Below is a small trained network, with its code and all its weights. Each question gives an input and a class and asks what happens when units are switched off, that is, made to give their printed mean instead of their output.

import numpy as np


def w(rows, s, z=0):
    codes = np.array(rows[::2]) - 128.0
    scale = np.full(codes.shape[1], s)
    scale[-1] = z or s
    return codes * scale


def f(y):
    return np.maximum(y, 0)


def log_softmax(a):
    a = a - a.max(-1, keepdims=True)
    return a - np.log(np.exp(a).sum(-1, keepdims=True))


def net(x, mask):
    res = np.array(x, float).reshape(1, 4) / 4 @ E
    y = f(res @ A[0][:, :-1].T + A[0][:, -1])
    res = res + np.where(mask, y, B[0][:, -1]) @ B[0][:, :-1]
    return log_softmax(res[-1] @ U[:, :-1].T + U[:, -1])


A, B = {}, {}
E = w([
[110,53,194,182,186,120,234,163,74,88],'x0',
[176,143,74,137,247,159,96,190,96,174],'x1',
[181,77,147,112,108,101,110,83,65,200],'x2',
[147,182,160,155,96,75,30,188,90,80],'x3',
],0.013)
A[0] = w([
[159,72,170,89,112,24,105,66,2,242,72],'N0',
[193,211,202,187,100,59,76,165,143,111,15],'N1',
[78,180,92,157,127,195,152,181,185,7,27],'N2',
[154,189,159,246,124,2,66,164,36,63,3],'N3',
[81,28,253,216,219,33,203,190,63,76,11],'N4',
[63,104,177,87,2,58,159,69,148,63,94],'N5',
],0.0052,0.0019)
B[0] = w([
[60,154,179,198,20,174,147,138,101,93,214],'N0',
[173,81,126,137,156,73,150,108,236,134,187],'N1',
[65,143,211,187,74,154,120,123,125,190,190],'N2',
[211,102,80,207,149,90,121,62,170,112,213],'N3',
[92,90,128,67,73,41,60,126,124,182,245],'N4',
[100,78,2,126,135,163,115,192,76,69,223],'N5',
],0.01,0.012)
U = w([
[113,152,130,9,110,77,75,126,160,151,215],'0',
[101,184,228,234,100,179,169,152,127,102,9],'1',
[174,79,95,161,171,105,254,32,209,115,161],'2',
[146,117,53,134,173,148,132,245,68,80,106],'3',
],0.0094,0.0012)

Each question gives the input, the list of numbers given to net, and the class t.
The units are the neurons (one row each of A and B). Each row of codes is followed by its name. A weight is (code - 128) times the scale printed after its matrix; where a second scale follows, it is the last column's (A, B and U).
mask holds one flag per neuron, in row order. A switched-off neuron (its flag False) gives its mean, the last column of its row in B, instead of its output. The means were averaged over made-up inputs and are rounded, as every weight is.
A unit's drop is (log p(t) with every unit on - log p(t) with that unit switched off) / (log p(t) with every unit on - log p(t) with every unit switched off).
The circuit of an input: a set's keep is (log p(t) with only the set's units on - log p(t) with every unit switched off) / (log p(t) with every unit on - log p(t) with every unit switched off). Starting from all 6 units, units are removed one at a time, each time the one whose removal leaves the highest keep (on an exact tie, the one counted first), for as long as the keep stays at least 0.8.
units of the circuit, in order: the units of the circuit, biggest drop first
most important unit: the unit with the biggest drop
top k neurons: the k neurons with the biggest drops, biggest first
drop when u is switched off: that unit's drop, to one decimal
input [3,-6,3,4], class 3: most important unit -> N5
input [-1,-8,7,-2], class 3: top 2 neurons -> (N5, N2)
input [2,-3,4,5], class 2: top 3 neurons -> (N3, N1, N2)
input [7,0,0,-6], class 0: top 2 neurons -> (N4, N3)
input [7,-7,-7,-7], class 0: units of the circuit, in order -> (N4, N3)
input [6,8,-6,8], class 2: units of the circuit, in order -> (N3, N1)
input [7,-5,-8,-5], class 1: top 2 neurons -> (N2, N1)
input [6,3,-5,1], class 0: top 3 neurons -> (N4, N0, N5)
input [-7,4,-8,-5], class 1: top 4 neurons -> (N4, N2, N5, N1)
input [-3,-3,0,4], class 2: top 3 neurons -> (N4, N1, N3)
input [-3,-7,-1,1], class 3: top 2 neurons -> (N5, N4)
input [1,4,3,5], class 2: top 2 neurons -> (N3, N5)
input [-3,-1,-5,6], class 2: units of the circuit, in order -> (N1, N3)
input [4,3,-8,-1], class 1: units of the circuit, in order -> (N2)
input [7,-8,-3,-2], class 3: top 2 neurons -> (N5, N1)
input [-5,-2,0,8], class 2: top 2 neurons -> (N3, N1)
input [-5,3,-8,0], class 1: top 3 neurons -> (N2, N4, N5)
input [8,1,-3,-2], class 0: drop when N4 is switched off -> 0.7
input [-3,2,8,6], class 1: drop when N0 is switched off -> 0.9
input [5,4,-3,6], class 2: drop when N1 is switched off -> 0.1
input [-3,-3,6,5], class 1: units of the circuit, in order -> (N0)
